In the rows, zero is written as 128.
Known rows:
[ 88 150 122 174 103  95 110 122 134 117 139 131 145  73 128 156 140 103
 129 120 141  96 116 136 108 160 106 122  74  91 179 139  90 115 173]: grokluk
[116 125 161 165 124 164 144 144 135  53  96 130 179  96 160 141  95 123
 162 207 150 103 167 101 129 198 168 136 151 127 167 111  83 152 153]: triror
[133 101 169 200 129 131 157 134 139  91  92 119 146 102 172 163 112  89
 194 161 151 104 120 134 124 187 162  89 132 128 142 136 117 121 160]: zafu
[ 88 127 117 175 101 103 116 124 135 130 155 126 137  81 117 137 144 112
 126 138 131  98 114 136 100 172 113 128  84 119 166 138 113 126 197]: fodel
[137 106 164 176 137 140 141 120  99 110 113 141 135  96 136 135 101 120
 185 155 168 105 124 168 141 161 170 117 133 127 164 118 124 120 187]: kador
[108 124 143 191 121 117 124 111 105 111 127 147 114 107 127 134 137 125
 168 150 176  95 138 143 104 156 136 132  95 142 131 143 113 154 159]: gipi
[ 95 116 152 178 119 107 116 122 106 107 139 140 124  91 131 139 138 113
 157 140 160  95 133 147 107 156 129 134  92 121 138 139 128 150 163]: navun
[ 97 115 152 178 119 109 116 122 104 108 139 140 124  93 131 139 138 112
 155 140 161  95 134 148 107 156 130 135  92 121 138 140 130 151 164]: plovisko
[ 95 117 150 178 118 108 116 122 109 107 139 139 125  91 131 142 140 111
 155 138 158  95 132 145 105 157 128 134  92 119 140 140 126 148 164]: keklunir
[127  95 157 176 143 127 137 129 113 101 118 123 142  81 140 139 101 101
 174 149 145 115 123 162 131 169 158 118 116 117 174 119 119 122 173]: zuror
[101  96 133 180 111 122 124 116  97 150 157 152 114 113 110 102 143 139
 139 155 176  93 114 167 110 154 137 133 120 165 133 138 148 148 201]: zapledran
[121 123 181 168 114 157 150 139 124  74  98 131 166  94 171 164 104 112
 182 182 149  94 146 119 139 191 166 114 150 110 151 117 116 131 181]: fleskes
[ 96 131 173 187  94 120 131 131 118 104 118 147 133 109 164 164 148 107
 171 143 169  78 123 127 110 169 131 109 119 115 111 151 140 142 171]: godri
[175 155 195 180 168  90 123 151 120  93 113 191 156 133 131  75  93 109
 181 131 176  99 111 134  95 158 224 172 126 117 202 134 147  79 162]: kosu
[ 86 141 117 175  99 100 113 124 137 124 145 127 144  76 123 148 143 106
 124 128 133  96 114 133 104 168 106 123  78 103 174 139 101 118 187]: zole
[141 108 177 175 168 124 119 110  76  91 109 141 128  75 129 136  87 108
 190 130 178 122 140 183 147 140 166 138  98 107 185 116 103 124 145]: zino
[ 93 119 155 179 118 110 114 122 106 107 140 139 126  91 133 141 138 114
 151 142 159  96 135 142 108 160 127 135  93 120 142 139 124 149 164]: paplak

Facts:
vabriruk θ c; sudrum θ c; zurim θ a; droskim θ a; trodri θ a; neples θ b; vopimu θ b; gipi θ c
gruner θ c; kiplalol θ b; keklunir θ a; brupam θ a; nubrutin θ a; rebrok θ a; zole θ a; misoma θ c
stegin θ c; kidem θ b; rabram θ a; gurul θ c; mugra θ c; kladrem θ a; brinin θ a; bragik θ b
kipi θ a; plistok θ b; kledi θ c; brogelel θ a; flafon θ a; fleskes θ b; drabra θ a; flaklidrim θ b
mazor θ b; paplak θ a; kleskim θ b; rokle θ a; bimer θ a; fegro θ b; triror θ c; sulor θ a
dredrir θ a; drekon θ b; feplom θ b; brebo θ b; trekan θ b; fodel θ a; tebok θ b; buklo θ a
pulu θ b; ziflel θ a; luros θ a; gifi θ b; flinim θ a; romen θ b; vagre θ a; guplar θ b
gretros θ a; ludra θ a; tragral θ c; grokluk θ a; klilil θ a; plumos θ a; klovek θ a; vazes θ a
plidroror θ c; zupin θ a; nesil θ a; skedrutok θ a; plupel θ c; latus θ a; klinadak θ a; ploka θ c
flebron θ a; grozis θ a; legrem θ b; kosu θ b; stuflir θ b; kodra θ b; faklir θ b; reflar θ b
klabor θ a; kador θ b; godri θ b; stuskal θ b; pizumas θ a; trigas θ a; loklur θ a; naflozok θ a
tripes θ a; dedra θ a; navun θ a; rolur θ a; zino θ a; skolus θ a; kosos θ b; vekluk θ a
trodridek θ a; kede θ c; vutres θ a; zestek θ a; dregor θ a; flistol θ a; broste θ a; grulim θ c
zatruk θ a; kovu θ c; zapledran θ b; kasku θ b; grofluzal θ a; grizil θ a; driplek θ b; tedre θ a
dreplu θ a; grakom θ a; tupluk θ b; zufom θ b; plovisko θ a; zafu θ c; veklon θ a; plidun θ c
nusto θ b; degrosek θ a; plakavon θ a; plorim θ a; fladi θ a; zuror θ a; dretum θ a; pevos θ c
zeklas θ c; skila θ a; guvar θ a; drunus θ b; setogil θ b; mosta θ c; sudrum Φ dredrir; zurim Φ buklo
trodri Φ plupel; vopimu Φ rokle; gipi Φ kador; gruner Φ klilil; kiplalol Φ pulu; brupam Φ stuflir; nubrutin Φ gretros; rebrok Φ grizil
zole Φ klinadak; misoma Φ skedrutok; rabram Φ gifi; mugra Φ ploka; kladrem Φ dregor; brinin Φ kodra; plistok Φ kledi; kledi Φ trekan
brogelel Φ vopimu; flafon Φ brogelel; fleskes Φ godri; drabra Φ vutres; flaklidrim Φ loklur; mazor Φ zapledran; kleskim Φ fodel; rokle Φ plumos
triror Φ broste; sulor Φ latus; dredrir Φ romen; feplom Φ plidroror; trekan Φ guvar; fodel Φ sudrum; tebok Φ kosos; buklo Φ stuskal
pulu Φ ziflel; ziflel Φ skila; luros Φ mazor; gifi Φ ludra; flinim Φ vekluk; romen Φ trodridek; guplar Φ grofluzal; gretros Φ fleskes
ludra Φ tedre; tragral Φ mugra; grokluk Φ tragral; klilil Φ trigas; plumos Φ nusto; vazes Φ reflar; plidroror Φ kovu; zupin Φ kleskim
nesil Φ setogil; skedrutok Φ triror; plupel Φ plidun; klinadak Φ zupin; ploka Φ zole; flebron Φ drabra; grozis Φ flaklidrim; legrem Φ dedra
kosu Φ driplek; stuflir Φ zufom; kodra Φ rolur; klabor Φ rebrok; kador Φ kede; godri Φ flistol; stuskal Φ rabram; pizumas Φ plorim
trigas Φ kladrem; loklur Φ guplar; naflozok Φ zurim; tripes Φ zatruk; dedra Φ zino; navun Φ grulim; rolur Φ zafu; zino Φ kiplalol
skolus Φ brupam; kosos Φ nesil; vekluk Φ fladi; trodridek Φ grakom; kede Φ skolus; vutres Φ gurul; zestek Φ gipi; dregor Φ plovisko
flistol Φ dretum; broste Φ dreplu; zatruk Φ legrem; kovu Φ sulor; zapledran Φ plistok; grofluzal Φ zeklas; grizil Φ tupluk; driplek Φ pevos
tedre Φ pizumas; dreplu Φ nubrutin; grakom Φ flafon; tupluk Φ brinin; zufom Φ feplom; plovisko Φ navun; zafu Φ tebok; veklon Φ misoma
plidun Φ tripes; nusto Φ luros; degrosek Φ drunus; plakavon Φ grozis; plorim Φ flinim; fladi Φ grokluk; zuror Φ mosta; dretum Φ klabor
pevos Φ trodri; zeklas Φ stegin; skila Φ naflozok; guvar Φ flebron; drunus Φ faklir; setogil Φ plakavon; vabriruk η 532; sudrum η 532
zurim η 277; droskim η 277; trodri η 532; neples η 277; vopimu η 532; gipi η 277; gruner η 277; kiplalol η 277
keklunir η 277; brupam η 277; nubrutin η 277; rebrok η 277; zole η 277; misoma η 277; stegin η 277; kidem η 532
rabram η 277; gurul η 532; mugra η 277; kladrem η 532; brinin η 277; bragik η 277; kipi η 277; plistok η 277
kledi η 277; brogelel η 277; flafon η 532; fleskes η 532; drabra η 277; flaklidrim η 532; mazor η 532; paplak η 277
kleskim η 532; rokle η 277; bimer η 277; fegro η 532; triror η 532; sulor η 532; dredrir η 532; drekon η 277
feplom η 532; brebo η 532; trekan η 277; fodel η 277; tebok η 532; buklo η 277; pulu η 277; ziflel η 277
luros η 277; gifi η 277; flinim η 532; romen η 532; vagre η 532; guplar η 277; gretros η 532; ludra η 277
tragral η 277; grokluk η 277; klilil η 532; plumos η 277; klovek η 277; vazes η 532; plidroror η 532; zupin η 277
nesil η 532; skedrutok η 277; plupel η 277; latus η 277; klinadak η 277; ploka η 277; flebron η 532; grozis η 532
legrem η 532; kosu η 532; stuflir η 532; kodra η 532; faklir η 277; reflar η 532; klabor η 277; kador η 532
godri η 277; stuskal η 532; pizumas η 277; trigas η 277; loklur η 532; naflozok η 532; tripes η 277; dedra η 277
navun η 277; rolur η 532; zino η 532; skolus η 532; kosos η 532; vekluk η 277; trodridek η 532; kede η 532
vutres η 277; zestek η 532; dregor η 532; flistol η 277; broste η 532; grulim η 277; zatruk η 277; kovu η 277
zapledran η 277; kasku η 532; grofluzal η 277; grizil η 277; driplek η 277; tedre η 532; dreplu η 532; grakom η 532
tupluk η 532; zufom η 277; plovisko η 277; zafu η 532; veklon η 532; plidun η 532; nusto η 277; degrosek η 532
plakavon η 532; plorim η 532; fladi η 277; zuror η 532; dretum η 532; pevos η 532; zeklas η 532; skila η 277
guvar η 277; drunus η 532; setogil η 277; mosta η 277; droskim ω zeklas; neples ω kipi; neples ω rebrok; gruner ω kipi
gruner ω dregor; brupam ω trigas; nubrutin ω plumos; nubrutin ω gruner; rebrok ω zino; rebrok ω dregor; kidem ω trodridek; kidem ω veklon
bragik ω kipi; plistok ω misoma; plistok ω flinim; flafon ω neples; flafon ω trigas; flafon ω flaklidrim; fleskes ω zatruk; flaklidrim ω ploka
paplak ω skedrutok; kleskim ω misoma; rokle ω zino; bimer ω zino; bimer ω skedrutok; fegro ω droskim; fegro ω klovek; fegro ω klilil
triror ω zatruk; brebo ω veklon; tebok ω flaklidrim; pulu ω bimer; flinim ω grakom; flinim ω skedrutok; flinim ω buklo; klilil ω skedrutok
klilil ω kipi; plumos ω zino; klovek ω kipi; nesil ω kipi; skedrutok ω veklon; skedrutok ω buklo; plupel ω kipi; kosu ω brebo
kodra ω skedrutok; reflar ω broste; klabor ω rokle; klabor ω zatruk; klabor ω ploka; trigas ω buklo; tripes ω klilil; tripes ω skedrutok
tripes ω fleskes; zino ω kipi; kosos ω trodridek; kosos ω dregor; kosos ω nubrutin; vekluk ω paplak; vekluk ω ploka; trodridek ω zurim
trodridek ω kipi; trodridek ω paplak; dregor ω zino; flistol ω zeklas; broste ω zino; broste ω kipi; broste ω dregor; zapledran ω plupel
zapledran ω buklo; grakom ω flistol; grakom ω kipi; grakom ω plidun; zufom ω zeklas; zufom ω dregor; veklon ω zino; zeklas ω kipi

Rows:
No name comes twice in this set of rows, the named rows included.
[129  80 125 176 131 126 143 119 128 134 142 106 133  74 111 129 104 109
 166 153 118 119 110 169 128 181 150 114 106 135 182 114 126 114 222] -> grakom
[109  96  74 146 114 116 137 130 111 129 148 171 123 120 110 102 143 148
 168 159 158  71 102 181  91 126 159 116 113 140 118 132 159 171 201] -> plistok
[111 127 150 202 118 112 122 106 109 120 128 139 108 102 128 145 138 117
 169 141 171  98 132 142 106 161 127 127  88 140 134 148 111 141 167] -> gruner
[131  94 165 179 144 127 137 124 109 102 120 122 138  79 137 141 100 101
 178 150 146 117 127 162 134 171 159 120 113 120 171 119 120 122 175] -> klilil
[115 126 151 194 136 113 113  97  80 111 120 154 101 100 122 139 130 125
 178 133 199 100 140 167 119 133 134 134  84 135 137 142 102 153 138] -> plupel
[ 91 145 166 148 128 140 101 109  69  59 130 153 128  77 120 149 113 144
 170 167 175  96 197 135 125 142 137 178  83 103 146 113  93 188 142] -> zatruk
[101 126 164 168 144 112 100 117  74  88 132 162 121  93 126 126 125 125
 159 137 193  99 151 162 118 132 141 159  90 114 148 133 113 162 129] -> tripes
[113 119  49 145 112 106 152 132 139  83 109 159 126 109 141 159 141 126
 219 150 140  59 112 161  81 118 156  84  81  98  99 140 130 185 166] -> misoma
[107 136 158 175 120 120 113 109  81 110 128 164 118 102 126 139 133 132
 169 136 191  86 136 157 120 137 137 137 101 120 137 136 121 147 163] -> driplek
[142  92 142 189 143 136 147 118 116 114 116 126 129  97 125 122 100 120
 182 168 155 116 127 160 126 171 166 120 121 153 166 120 111 128 184] -> gurul
[ 98 111 153 177 122 111 116 122 100 106 142 142 119  92 129 137 137 116
 160 142 164  96 137 151 107 154 133 138  94 125 134 139 133 156 163] -> latus

The same elements again, as new rows of numbers:
Known rows:
[139 175 121  94 143 143 126  91  99  94 117 103 156 106 167 136 173 169
 164  91 144 169  94  89  85  79 156]: rebrok
[ 91 163 156 137 174  92  94 176  88 112  89 166 153  72 169  98 166  98
  93  88 135 117  77 170 157 166 133]: zurim
[ 77 147 120  98 169 128  93 177 120 162  78 146 158  69 169 155 163  98
 129 125 158 133  74 159 160 156 145]: pulu
[168 103 144 102 155  74 156  99 112  70  83 138 145 146 150  84 149 178
 178 158 163 117 154 171 106 111 151]: rokle
[151 114 141  89 150  74 112 155 123 120 112 113 131 151 135  81 125 151
 149 117 155  89 132 162 146 168 149]: zole
[116 174 171  87 155 122 142  92  91 117  81 119 155  94 164  99 126 103
 153 115 160 166 145 104 135 137 187]: gruner
[134 134 188 108 111 133  80  97  82 140  82 183 155 108  73 148 111 155
  90  89 166 100 161  86 143  96 110]: droskim
[ 90 148 144  99 164  78  89 180 109 136 118 116 149 132 159  93 149 113
 102  90 133  91  80 164 156 173 144]: pizumas
[ 94 174 104  84 105 143 143 123 155 159 128 121 127 129 165 130 174 182
 136 138 105 153  93  83 118  82 139]: godri
[ 95 153 120  83 129  96 127 171 154 157  99 135 122 117 165 106 163 153
 118 146 138 117  99 107 151 126 147]: driplek
[159  95  99 153 112 121 152 117 170  99 171  99 124 157  96 110  99 104
 132 130  98 116 159 151 114 140 118]: flebron
[163  87  96 113  91 100 169 118 174 142 160 113  75 150 114 101  92 107
 149 179 129 139 167 135 112 141 121]: mazor
[127  88 149 165  90 171  88  97 134 163 101 163 152  89  75 176  82  98
  99 172 170 152 165  85 156  99 104]: fegro
[103 100 104 174 147 131 112 177 159 123 171 102 147 131 116 130 101  96
  92  98  90 108 111 171 156 177 114]: tedre
[139  93 158 176  90 170  95 102 147 149  95 169 149  85  75 177  95  99
 108 173 166 173 166  99 157  94 105]: kidem
[139 115  92 166 115 172 169 102 170 150 169 102 136 125 156 177 161 124
 173 176 101 180  97 111 111  80 109]: tebok
[165  86  96 110  93  89 171 117 176 141 157 112  70 153 111  94  89 108
 155 182 139 132 169 140 112 152 123]: vopimu

Rows:
No name comes twice in this set of rows, the named rows included.
[138 136 100 173 151 166 170  94 131 101 159  94  99 146 144 171 115 102
 176 168 109 184 103 154 134 116 136] -> triror
[169 112 154  87 139  75 153  89 121  76  82 124 152 142 147  81 132 155
 173 137 164 119 166 152  96 114 169] -> plumos
[164  87 101 146 110  80 163 112 170  90 169  98 103 158  88  88  85 101
 150 166 130 100 169 168 112 167 119] -> dredrir
[ 71 164 124  93 149 109  97 180 149 158  95 142 145  84 169 124 168 108
  89 110 120 114  76 137 161 163 139] -> kiplalol
[114 143 121  82 135 105 115 104 149 159  80 110 153  80 167 113 139 101
 149 150 163 146 143  95 141 103 175] -> zufom
[ 98 131 117 112 174 132  81 148  84 159  93 106 155 116 166 160 142 108
 175  96 160  98  74 168 155 131 144] -> tripes
[117 103 158 170  85 167 106 147 161 154 143 177  81 117  72 178 101 114
  81 173 168 154 164  90 157 111 100] -> kasku
[ 76 152 128  91 154  91  99 182 150 162  94 142 143  90 164 108 163 106
  91 127 136 105  79 150 158 170 140] -> gifi
[137 177 131  93 140 114 117  88 113  86 109  99 156 104 163 109 168 147
 157  92 152 159 113  98 105  84 166] -> nubrutin
[137 104 170 175  88 165  85 127 118 103 167 161 110 146  73 173  94 115
  85 118 161 113 162 102 152 114  99] -> vagre
[ 91 166 158  91 171 154 134 117  80 158  79 157 152  93 166 104 120  98
 143  98 133 137  90 128 127 164 164] -> plupel
[ 82 113  96 161 120 160 142 180 174 158 165 117 140  90 154 162 126  97
  88 146  85 152 106 151 157 168 113] -> legrem
[113 141  91 134  90 170 168 106 176 150 172 101 118 130 147 168 157 120
 116 158  75 179 131  85  94  81 112] -> tupluk
[109 111 141 136 177 127 104 182  79 157  92 185 152  83 170  93 154 103
  96  88  93  92  73 172 124 170 105] -> buklo

